[ -4 -20  18 -22   4 -27   1 -21 -16  -1  -9   0   9  13 -18  26  -1]  zel/M
[  5  -4  16   2   3   7   8 -12  13 -26 -17  -1  11  34 -14  12 -15]  zel/E
[-34  -6   3  -7   7   9   1   1 -23  21 -14  -5  27   9   4   4   2]  Vota/E
[  1   1   9   2   9  13  -8 -20 -27 -24  -9  -8  15  12  -2   6  -3]  Vota/G
[ 49   5  40 -23  16 -28  69 -25 -11 -23 -38 -10  28  46   4  51  48]  ropuv/E
[  5  -3  29  10  -6  -2  15 -15  17 -16 -26  -2  20  53 -15  18   7]  zel/E
[  4 -20  33   1   3  -3  -4 -18  22  18  15  -9   5  40 -16  20 -10]  zel/E
[ 32  11  31 -22  18 -28  60 -26  -7   4 -35  -4  15  23  37  22  27]  ropuv/E
[ -7  -1  19  14   4  11   0 -14   7 -44 -16   5  24  39 -11   9 -10]  zel/G
[ 21  -9  12   2   7 -15  -3 -12  22  34  -8   1 -30  53   2  11  24]  Venu/E
[  1   1   2  -2   9   9 -16  -8  10   6  -6   3 -12  17  16   4  -4]  Venu/E
[-20  -5  14  17  -6  29 -13  -7  21 -30 -11  -6   6  22   6   8 -17]  zel/E
[ -2 -12  26  -4  12   5  14 -29   2 -55 -15  -2  33  46  -5   4   5]  zel/G
[ 18 -10  -3  97   9   3  11 -13  21  17   1  -7   9  15 -12  14 -10]  zel/E
[ 21 -16  46 -20   0 -14  22 -43   5 -35 -18   1  47  80  -4  15  28]  zel/N

[  0   1   0  -1  -1 -54 -38   2  10   5   6   2   4  22   0   5   3]  A/(2)
[  1 -22   2   4 -11  57  55 -10  -7  -8   4  -1 -24 -38 -14 -13 -10]  H/(9)
[ 24 -14   2 -42  -7 -42 -41  -4  -5  -8  21  11  22 -16   9   9  10]  A/(8)
[ 10  10   1 -13   9  42  19   7 -10   6  -3  -2  12  -4  21  -6 -11]  H/(9)
[  9   2   8 -20   3  49  16   6  -7  -4  -5   1  -2  -3  14  -9 -10]  H/(9)
[  4  23   2 -29  16 -53 -19   3  -6  21  -9   1  10   8  21  -9 -14]  H/(2)
[ 10 -25   5 -25  -3   3  -2   1 -20  -5  15   2   5 -21  11  -3   1]  A/(9)
[ 11 -24   6 -16  -9  10  -1  -2  -1 -12  12  10   1 -20   2  -2   6]  A/(9)
[ -9 -12   4  17  -3  28  21  -4  16 -19   6   3 -14   3 -20  -4 -15]  P/(9)
[ 21  -8  15 -29  -6  12 -33   4   2 -17  16  11  18   1  17  10  15]  A/(10)
[  2  19  -5 -22  18 -44   6   1   3  12 -10  -4   1  -9  12 -15 -24]  H/(2)
[ -6  32 -13  -6  20 -51   3   5  12  13   0  -1   4  16  13  -6 -20]  B/(2)
[ 13   0  -6 -32   2 -12  19   4  -2   8 -12   7 -15  -2   2 -16 -17]  H/(8)
[  4   5  -2 -19   1 -66 -53   5  -3   9   6  -2  13  13  11   9  16]  A/(2)
[ 12   2   5 -36   6  13  22   4  -3  -3   2   5  -3  -9  15 -11 -21]  H/(8)
[  2  30   2 -15  23 -20  -8  12   8  11  -7  -3   3  29  16  -3 -15]  B/(2)
[ 18   1   9 -37  -5  15 -17   7 -24  -7   8   3  26 -18  27   1  10]  Z/(9)
[ -1   9   4 -10   6  56  34   2 -10  -7  -6  -1   8 -10  12  -6 -10]  B/(9)
[  5  27  -5 -25  15 -47  -2   7   3  16  -3  -3   9  17  17  -1 -14]  H/(2)
[ -2  -8   0 -15  -4 -72 -59   3  -5  -2  28   0  15  13   9  10  16]  A/(2)
[ 12 -26   3 -35 -16 -23 -23  -4 -11 -14  19   3   3 -10   8  -3   4]  A/(8)
[ 15  15  12 -30  12  27  20   5 -18  -4  -2   2  20 -11  31  -5 -10]  H/(9)
[  2  25   1 -24  19 -58 -11   8   0  17  -6  -2   0  17  20  -1 -15]  H/(2)
[  4 -11   7   8  -3  40   1   1  11 -14   9   9  -2   3  -5   1   3]  P/(9)

[ -8  22  -3  18  12   8  -1  13  21   0   6  83  33 -11 -32   6  23]  nes/Ful
[ 15  -2 -16   8  -9  -3   7   2 -30  12  11 -51   9  -5  16  -3  -8]  vek/Ful
[ 30  -9  -4   9 -13  11  14   0 -11   0 -34 -66 -10 -13   1  11 -13]  vek/rozat
[ 10 -16   7  -1 -21  -2  17  -8 -19  -3  -7 -66  -3  -1  33  -6 -20]  vek/rozat
[  3 -16 -17   9 -11  -9   8 -26   2  -7  19 -20   2  -9   3   0 -32]  veku/Bavad
[  6   1 -15   7   8  -5   5   6 -30 -14 -10 -42   4 -14 -20   2   4]  vek/Ful
[ 20  -7  -5  13  -1  10  17 -14  -1  -6   3  -7   6  12   1  16 -34]  veku/rozat
[  3  15   0  12   7  18  -5   0   7   8   5  45  14  -2 -26  11   4]  nes/Ful
[  2  -3  -4  13  23  -8  -2   0 -18   1  14  -3   3  -5 -18 -19  -6]  veku/Ful
[ 14   5 -20   0   4  14   0   0   4  -6   6  64   0  13  38   2  10]  nezav/Boko
[-20  13  -7   8  -3  -3  11  11   1   3 -33 -32   3  -9 -33   6   5]  vek/Bavad
[ 14 -11  -4  16   5   1   4  -3 -19  -4  19  -9   4  -5 -15   7 -20]  veku/Ful
[ 25 -12  -7  11   2   1  13   1  -1   2  -5 -47   4  -9 -16  -4 -15]  veku/Boko
[  5 -17  -8   0 -10  -1  13 -17   4   8  -3 -40 -18   1  20  10 -32]  veku/rozat
[ -2  16  -4  -9   0  15 -10  10  26   9 -22  61  22   9  -3   7  16]  nezav/rozat
[ 20 -10 -12   7  -6   4  10  -2  -4  -4   4  -2  -2   4   8  12 -28]  veku/rozat
[ 13  -3  -1  -9  -6  -7  18 -22  36  -8   7 -16  -3   4 -12  23 -13]  veku/bezu
[-23   0   1   5  -9  -9 -15  -6   4  -6   3  50   6   3   7  -5   0]  nezav/Bavad
